In the rows, zero is written as 128.
Each row has a class, written after it.
[171 107 136 104 129 134 128 131 138 130 138 143 175 144 180 113 133  73
 157 143 150  77 150 133  82 120 158  58 117 140 101 149 139 107 114 116
 210 144  62  95  94 138 139 145 138 130] -> C
[124 168 150 170 177 136 118 164  98 172 171 120 119 136  81  96 151 177
 135 131 123 138  90 106 174 122 172 112 146  93 156 123  97 113 123 127
   4 123 233 178 162 124 177 161 145 190] -> G
[ 76 110 106  91 121 121 137 118 128 126 122 128 169 150 133 114 153  72
 133 155 133 135 146 148 125 106 142  95 144 157 177 148 126 101 144 145
 189 169 110 108 134 121 145  96 110 132] -> S
[113 116 124  92 116 136 146 117 111 130 123 147 164 152 149 186 132 102
 133 151 142 104 139 129 146 108 134 125 123 135 178 189 166 126 141 140
 178 143  75 110 155 104 157 111 122 100] -> R
[144 193 138 137 128 131 121 133 191  81 132  67 123 179 107 184 142 142
 162 100 101 134 162 150 149 122 112  89  83 126 111 101 153 129 123 145
  58 159 166 145 130 121 116 105 172  93] -> Z
[ 82 139 124 116 163 109 145 163 121  75 129 133 134 160  83 113 170  74
 173 162 114  99 117 143 120 149 161  90 160 129 176 140 104 157 167 154
 119 126 121 113 129 145 146  61 133 135] -> V
[ 92 123 110 141 136 151 110 210 141  99 138 125  89 125 154 119 141 143
 160 130 132 103 139 135 146 158 118 112  75 110  79 103 128  59 147 184
 188 105  95 135 104 141  48 143 140 147] -> F
[131  94 167 124 119 153 118 113 131 159 122 174 139  98 141 102 144  59
 131 135 165 110 127 137 135 121 174  91 161 133 124 139 148 119 134  73
 207 132  86 124 136  92 187 121  73 105] -> R
[165 162 121 130 176 197 123 198 138  81 165 103 117 144  89 201 121  91
 145 108  83 154 166 121 167 143 140 106 143  86 139 133 107 171  97 147
  68 130 184 163 145 152 103 102 138 152] -> F
[144  81 113  99 110 113 131 109 121 129 125 157 144 130 127 111 138 114
 129 146 170 113 114 127 145 106 146 129 109 141 132 158 150 130 144 110
 180 101  94 111 144 139 177 143  83 128] -> Z
[196 137 184  95 166 146  92 128 151 122 180 115 159 116 121  82 150  65
 141 116 101  86 136 145 149 152 163  71 115 155  88 121  97 135 118 180
 150 166 154 160 102 148 151 146 182 103] -> C
[161  96 158 126 146 111 123 141 129 157 140 149 153 133 159 146 120 120
 130 147 101 109 116 133 150 100 174  87 112 136 143 172 142 147 104 117
 182 129 120 117 140 110 164 132 159 115] -> A
[140 130 116 103 102 156 124 112 129 160 130 172 149  98 127 154 160  61
 121 163 135 135 122 106 160 148 155 117 159 156 130 181 152 120 126 115
 181 138  95 148 141  84 190 124  85 109] -> C
[140 210 124 129 176 155  87  95 171  87 128 167 115 143 118  40 167  64
 154 155 113 171 158  90  78 192  99 137 145 125 157 133 151  99 182 145
  76 174 172 153 137  92  93 104 136 149] -> C
[ 94 150  84 141 186 154  92 136 172  89 126 148 131 146  87 141 178  48
 144 150 202 123 144 168 152 148 166 108 157 146 174 149 184 130 188 133
 142 162 142 113 176 123  80  57 130 118] -> C
[ 95 189 106 110 166 149 148 126 141 112 152 139 110 125 124 124 152  47
 150 106 159 139 143 118 137 176 119 128 131 134 128 109 114 101 156 162
 128 121  96 148 178 101 135  86  79 127] -> W
[115 101 105 132 132 143 124 129 105 132 138 149 151 120 157 136 150  94
 143 166 108 118 113 125 129 109 145 106 125 123 150 181 143 124 133 149
 183 149  66 117 113  95 121 132 114 132] -> H
[156 123 164  98 153 128 135 107 139 154 149 135 162 130 158 115 144  57
 141 127 158  76 138 138 129 150 177 122 145 131 125 129 144 126 146 103
 149 149 120 101 142  74 181 129 126  91] -> V
[130 132 130 131 161  94 116  96 159 116  82 143 104 146 103 108 186 116
 151 134  93 137 142  98 168 111 162 116 108 190 222 132 157 133 122  96
 190 114 126 226 132 130 117  22 117 127] -> R
[109 109 128  81 115 146 143 148 109 124 145 166 142 113 130 167 131  59
 124 159 137 106 118 119 164 149 143 103 143 137 143 179 149 127 140 132
 156 118 113 131 148 115 168 121  96 123] -> F
[102 131 144  84 150 135 138 146 166 106 121  86  96 146  46 102 166 169
 131 104 164 158 188 116 154  91 189 196 139 143 164  96 148 138 143  90
  78  98 190 212 218 165 128  44 106 127] -> W
[140 108 165  94 117 157 125 104 106 156 135 168 156  89 133 143 144  50
 129 142 185  99 123 113 131 141 186 111 152 139 115 170 137 140 132 114
 182 136  96 125 171  98 199 138  75 121] -> F
[108 183  87 145 136 151 105 132 137 134  96 115 138 134  47 114 200  67
 126 156 121 180 143 137 165 152 163  90 181 177 150 157 107  95 137 138
 144 163 176 180 136 142 137  85 105 137] -> W
[157 108 161  99 126 125 125  97 122 156 117 157 182 104 131 111 134  39
 117 143 176 101 132 154  94 126 179  88 146 159 132 159 134 121 131  99
 202 158  95  96 152 121 157 133 118 114] -> H
[ 96 100 109  86 155 140 133 157 145  97 107  79 159 148  73 105 192  72
 178 143 127 139 169 178 129 109 148 156 165 114 134 159 131 181 171 129
 125 161 122  67 171 126 153  91 111  77] -> V
[139  84  95 118 123 124 140 138 117 136 130 170 149 155 140 173 122 116
 143 144 126 131 128 139 132 115 130 111 118 131 168 176 159 160 145 141
 190 122  88 101 143 110 131 127 125 103] -> F
[169 169 166 126 105  98 133 130 138 133 144 136  76 138  66 200 110 143
  96  83 148 114 120 113 133 148 129 167 101 132 151  95 134 161 121  99
  97  84 178 182 165 134 149 133 112 141] -> S
[ 94 120 132  85 114 116 141 116 133 162 121 131 172 106 142 136 152 115
 141 143 144 120 130 122 118 115 157 135 139 132 138 164 147 113 123 133
 163 150  88 108 145  90 181 138 138 102] -> W
[ 92  75  89  94 113 115 154 125 110 136 124 177 145 158 147 116 116  79
 112 162 118 117 136 146 127 140 131 113 126 147 167 173 135 133 154 145
 196 119  89 110 149 116 139 117 107 143] -> F
[171 175 129 176 157 162 119 150 160 135  63 121 136 160 106 132 134 140
 149 107  96 167 143 109 119  91 173 101 108 140 121 152 133 111 119 140
 161 145 123 204 126 173  93  82 148 141] -> W
[131  99 138 106 148 134 134 141 140 138 117 167 147 137 159 128 147  64
 136 150 170  84 139 132 142 150 171 101 137 144 144 165 169 121 139 106
 210 122  97 104 145 101 148  97 110 105] -> F
[104  80 126 101  84 114 147 123 126 131  98 149 163 131 140 174 125 111
 126 149 141 127 150 151 131 110 117  89 109 124 166 160 162 116 139 119
 215 143  70 105 127 127 127 135 116 105] -> G
[153 108 123  89 117 103 130 137 133 162 118 146 162  99 144 168 107 116
 122 142 139 115 128 121 120 124 166 140 145 172 125 166 159 128 103  95
 180 119 104 124 136 143 169 150 145 105] -> H
[149 107 169 115 119 157  89 110 154 144 154 143 184 106 156 106 140  63
 128 148 163  96 127 134 145 139 140  66 137 111 147 120 128 112 119 114
 167 157 118 120 155 110 156 129 123 131] -> C
[ 91  88 135  80 101  94 123 116 149 103 119  83 102 201  60 107 134 175
 110 131 166 161 172 194 168 137 129 142 101 157 191  91 113 141 165 138
 124 121 178 165 211 159  90  94 134 133] -> Z
[111 112 153  95 125 153 128 114 126 157 115 148 158 116 129 138 144  66
 120 141 164 132 132 145 154 155 157 116 144 131 145 157 138 118 150 135
 193 148 102 120 170  97 153 120 105 107] -> A
[129 112 141 116 108 132 128 121 138 140 135 165 163 138 156 167 133  86
 126 145 130 103 140 124 133 111 152  67 130 113 146 159 148 120 115 122
 194 146  99 109 125 118 163 140 131 116] -> C
[120  90 140  92 136 145 135 135 135 129 137 152 158 119 134 151 133  59
 134 149 164 112 136 151 131 133 128 103 123 114 162 177 148 136 140 135
 179 148  76 104 157 100 136 119  98 117] -> S
[134 105 210 125 148 131 130 127 180 111 184 165  89 156 102 125 153 102
 153 121 134  72 143 153 149 140 182  95 129 111 154 118 169 158 148  77
 112 130 123 158 120  98 143  97 109 109] -> S
[ 44 158 111  96 139 145 128 149 143 115 119 111  74 162 109 110 169 147
 133 156  84 153 148 149 187 100 116 177 151 124 206 153 148  98 155 159
 104 145 150 173 167 140 102  46 142 142] -> Z
[102 122 127 139 157 128 122 204 182  79 116  86 144 155  65 109 163  76
 160 130 147 122 142 169 170 127 151  37  91 138 120  78 110 104 133  85
 112 110 172 102 170 179 122  90 107 154] -> Z
[165  96 175 117 146 132 100 125 131 156 160 163 144  87 177 118 134  74
 167 154 168  84 113 126 109 120 162 103 147 162 132 165 138 107 126 108
 190 153  88 117 115  96 162 151 106 114] -> S
[114 111 160 108 146 130 127 117 124 156 134 154 157 132 150  93 144  63
 127 147 143  96 125 137 140 121 156  88 160 136 135 170 128 143 145  99
 173 130 106 105 165 118 172 128 120 113] -> R
[115 142 143  88 144 125 128 100 116 131 121 142 150 135 149 136 147  59
 172 171 143  82 140 122 100 164 155 163 140 172 151 178 154 110 153 117
 171 142  67  98 130  80 129  97  90  91] -> R
[137 113 166 147 165 137 143 226 131  97 130 125  90 149  55 201 117 186
  94  92 132  99 166 115 162 137 212 102 117  62 147  86  99 159 105 112
 129  51 187 184 142 195  98 128 150 167] -> S
[177 123 146  94 130 166 108 122 143 140 124 146 156 100 169 157 133  68
 133 153 146 110 126 127 147 162 136 128 141 138 126 163 153 120 121 133
 199 143  67 116 149 112 129 122 126 106] -> H
[ 98 173  96 100 130 160 111 112 152 114  76 158 138 132  62  89 167  49
 113 150 138 180 155 159 133 191 118 156 128 154 146 171 130 118 186 176
 191 150 102 140 162  75 109  97  99 100] -> R
[124 144 183 134 153 167 103 139 161  95 121 136  93 100  62  64 166 119
 150  93 131 127 110 119 161 116 185 102 118 105 103  88 141 141 150  71
 121 113 117 206 108 181 153  99  68 125] -> Z
[142 150 138 101 133 134 124 136 126 144 156 134 152 120 146 169 113 109
 107 137 142 118 119 106 134 119 128  82 123 121 127 149 120 111 102 140
 133 130 144 117 127 128 143 167 147 143] -> S
[124 171 100 137 112 110 122 134 114 139 181 125  54 137  98  92 138 159
 103 120 133 133 115 105 123 134 101 188 125 164 144  93 107  92 129 111
  59  97 195 190 143 133 126 148  96 178] -> C
[110 149  41 131 165 145 143 166 144 107 122 125 113 105 114  67 143  22
 142 139 139 135 122 130  66 185 130 189 145 217  61 166 132 151 184 126
 150  96  85 136 151  88  81  99  77 129] -> R
[ 91 120 126 121 125 125 125 158 113 155 129 113  80 119  78  79 145 150
  73 120 127 163  78 108 170 146 140 183 145 128 153  89 141 161 177 108
 123  72 180 214 194 134 100  69 107 148] -> S
[130 101  81 106 145 116 151 152 113 133 126 147 146 118 167 168 130 123
 171 167 137 112 125  95  97  94 156 156 137 141 153 190 132 112  98 144
 186 116  65 104 108 138 126 118 126 144] -> V
[ 58 143 107  84 164 132 161 160 107  96  90 127 110 132 137 145 156 110
 117 131  72 137 139 107 146 173 139 180 141  68 175 121 203 145 188 130
 138 124  92 134 161 121  77  48 175 134] -> H
[115 145 124 114 152 159 104 118 164 140 101 149 131 136  69 103 133 106
 124 145 149 170 136 176 110 120 176 138 145 166 170 164 161 137 172 110
 144 172 110 161 156 114  89  77 118 116] -> S
[ 81 185  85 113 190  78 156 127 110  91  82  88  87 221  82  54 159 148
 133 117  64 149 159 122  73 143 170 168 119 193 190  97 116 153 179 141
 103 133 165 174  84  98 104  54 141 146] -> S
[ 54 146  58 112 128 131 121 168 156  59 192  87 101 153  74 104 172 134
 151 127 150 132 138 128 154 129 128 168  86 166 130  77 106  78 146 171
 137  99 153 143  79 145  62 120  70 126] -> Z
[ 98 125 110 131 137 170 120 178 141  75 144 114 115 112  55 164 121 110
  87  92 133 128 115 121 174  99 150 103 109 110  85 100 123 182 162 162
  86  92 189 164 140 169 107 135 139 146] -> C
[100 129  82 123 157 127 110 132 161  73 100 111 125 135 118  31 189  89
 159 125 117 155 138 117 101  97 124 140  91 176 147 120 128 141 186 143
 182 128 118 156 145 128  48  68 121 153] -> F
[125 190 119 166 138 149 129 175 119 104 190 142  78 136 131 223 109  50
 105 139  89 117 135 143 151 144 125  54 134 148 120 163 142 132 114 103
  94 148 156 142 134  99 141 129 120 151] -> A
[ 64 177 114  96 167 106 144 157 133 118 132 114  86 126 142 117 169 141
 179 142 103 137 152  67 136 134 165 161 148 210 150 135 106  74 131 159
 120 110 153 204 103 139 104  94 167 181] -> A
[121  97 142 120 138 131 144 136 122 154 142 166 138 153 166 146 108  98
 128 145 116 104 134 126 127 115 144 107 123 131 176 168 148 114 128 126
 177 140 100 127 130  99 147 128 118 122] -> W
[112  94 117 120 128 135 118 117 127 129 130 148 136 126 137  97 149 115
 133 168 130 140 109 119 113 109 138 115 125 135 159 157 139 117 134 119
 166 147 100 120 111  97 122 130  86 141] -> S
[ 89  71 119 103 116 110 137 132 142 116 161 164 132 118 172 102 136  83
 144 162 138 106 126 134 142 125 137 104 112 133 149 144 146  96 145 127
 200 132  72 131 119  97 137 115 103 124] -> V
[108 122 153  81 152 139 150 130 133 131 120 172 158 138 121 159 157  72
 157 139 179 110 150 144 135 134 190  72 144 133 184 158 146 112 140 114
 184 145  93 107 160 104 166 103 105  95] -> F
[ 94 114 116 132 140 122 117 189 123 114 148 125 132 159  77 122 152  86
 117 152 119  73 127 145 141 135 188  96 154 132 153 118 119 131 138 134
 142 102 190 128 107 154 127 100 138 155] -> C
[134  93 136 121 136 111 136 119 112 151 140 148 138 144 148 144 127 101
 141 152 150 104 128 120 114  98 162 138 128 159 159 170 157 129 128 110
 172 137 110 108 147 107 153 113 103 116] -> W
[ 84  67 154 108 120 135 132 118 127 133 128 158 156 147 146  85 150 105
 143 145 155 108 142 144 146 101 166 108 141 135 200 137 131 121 151 109
 188 149 103 123 134  92 162  98  88 113] -> F
[ 50 119 147 111 121 120 166 168 165 105 127 143  75 146 114  78 167 138
 131 108 139 118 135 115 128 169 131 178 106 110 141  80 190  90 181  75
 145 109 121 142 124 103 128 116  79  89] -> Z
[178 115 170 126 150 148 116 112 112 136 108 140 112  86  84 147 148  93
 112 120 153 127 151 117 160 116 208 150 169 152 142 130 123 162 117  87
 162 123 156 177 169 177 141  83 109 159] -> G
[128 100 134  94 131 133 123 115 128 159 125 162 173 131 132  89 142  81
 140 160 126 112 134 127 112 128 160 120 130 153 139 170 140 124 155 138
 181 145  98 119 126 107 144 131 133 116] -> C
[128 134 144  83 124 104 134 122 119 155 116 132 161 152 150 136  98 116
 126 145 119 108 130 135 104 128 154 122 118 147 141 150 133 114 127 124
 172 130 110 102 133 139 145 137 146 111] -> Z
[123  92 150 102 123 129 125 108 141 150 138 151 160  92 146 142 139  94
 129 147 153 124 113 126 157 114 164 104 119 123 131 153 155 111 127 109
 183 155  96 126 135 103 147 134 118  91] -> V
[143 130 159 116 128 144 111 107 155 118 124 153 168 129 163 118 133  60
 155 158 133 117 147 127 131 138 148  81 115 174 136 163 138 112 131 128
 205 170  75 127 112 105 145 101 116 101] -> Z
[109 153 143 140 173 126 119 132 141 133 156 108 108 121 133  68 148 151
 160  87 189 121 117  94  79  69 188 150 130 165 123  83 137 121 142 106
 133 128 133 172 105 128 109  94 112 133] -> S
[134  90 112 104 133  94 128 103 149 155 124 154 168 126 163 134 124  76
 137 167 154 120 124 160 119 124 153  84 124 166 126 167 158 119 151 103
 183 148  96  77 154  83 140 142 137  83] -> V
[108  80 109 117 162 140 108 164 167 125 132  96 119 152 125 102 148 115
 131 154 105 120 112 159 155 134 103 116 133 136 132 144 116 169 159 159
 110 123 155 111 165 146  65 137 175 171] -> S
[113 124 124 122 137 113 177 156 137 130 112 172  58 177 117 137 140 119
 100 132 116 109 138 140 149 139 152 155 117 181 195 144 179 112 160  74
 184  99 101 169 141  93 124  62  80  97] -> W
[215 144 170 191  97 138  69  98 156 117 116 162  98 133  38 124 158 133
  91 107 137 196 119 111 154 133 130  74 115 112 169 104 154 152 135  75
 150 141 209 224 110 123 129 127  82 115] -> S
[139 111 157  96 135 125 120 104 133 162  94 155 154 113 151 138 140  90
 139 145 141 109 123 131 141 125 153 117 135 157 144 164 151 135 146 115
 193 131  92 101 148 105 162 125 132 103] -> A
[145 121 134  82 139 136 120 114 132 163 132 140 173  77 142 174 118  72
 122 150 150 115 129 127 133 152 156 159 156 139 133 167 155 140 125 109
 159 133  98  99 187 103 150 119 124  84] -> W
[137 123 125 119 149 138 129 127 126 142 118 139 166 125 139 107 164 101
 157 132 120 122 137 119 129 113 149 102 118 117 132 153 135 115 131 142
 169 140  98 113 123 115 168 137 124 124] -> A
[125 184  73 111 103  51 133 128 125 124 156 121  63 143 145 116 185 133
 174 147  96 144  94  83 139 168  64 174 120 179 162 110 110  70 110 131
 162  97 118 161  78 137 121 119 107 151] -> V
[137 118 127  83 141 120 126 119 112 149 134 158 183 108 158 150 118  38
 167 168 119 126 119 125 116 120 137  93 134 148 136 208 142 124 133 131
 184 150  64  96 138 130 144 126 129 127] -> W
[128  88 137 111 121 141 124 120 111 134 111 154 153 116 130 144 122 101
 111 172 148 143 139 126 138 145 162 107 140 159 160 156 130 125 123 119
 177 155 118 116 163 119 158 118 115 136] -> Z
[117 115 145 112 126 142 126 122 130 141 135 138 162 119 168 139 124  99
 134 154 139 119 118 130 132 135 153 108 140 130 140 150 136 106 129 133
 154 150 110 110 162  97 158 129 124 124] -> A
[158 139 148 145 135 125 118 144 140 146 126 118  61  79 133 136 138 117
 152  82 127 117 127 117 134 112 176 215 129 155  87 110 198 172 161  59
 160  89  86 196 131  55 128  60  95  72] -> W
[ 93 129 145  95 130 128 142 127 111 134 112 167 152 101 139 188 131  51
 163 148 147 129 134 121 105 148 164 102 137 126 158 165 148 101 138 126
 210 139  67 106 126 100 133 112  95 110] -> A
[164 129 127  94 149 135 142 126 135 142  88 134 174 129 130 158 143  58
 165 154 122 116 158 136 112 158 163 142 137 178 126 185 141 139 140 145
 192 144  67  95 137  91 137  85 133  81] -> W
[ 80 196 133 177 163 182  94 164 135 153 159 132  85  96 102 111 161 145
 152 142 137 183 112  81 125 173 156 174 168  91 108 113 129  61 127 106
  59 148 172 162 158 126  86 156  85 152] -> H
[ 62 102 125 117 127 125 124 132 167  84 125 128 105 148  49 187 124 169
 127 114 162 197 146 148 144 117 151 126 120 105 186 104 159 180 143 125
  86 151 166 145 172  99 147 114 103 106] -> S
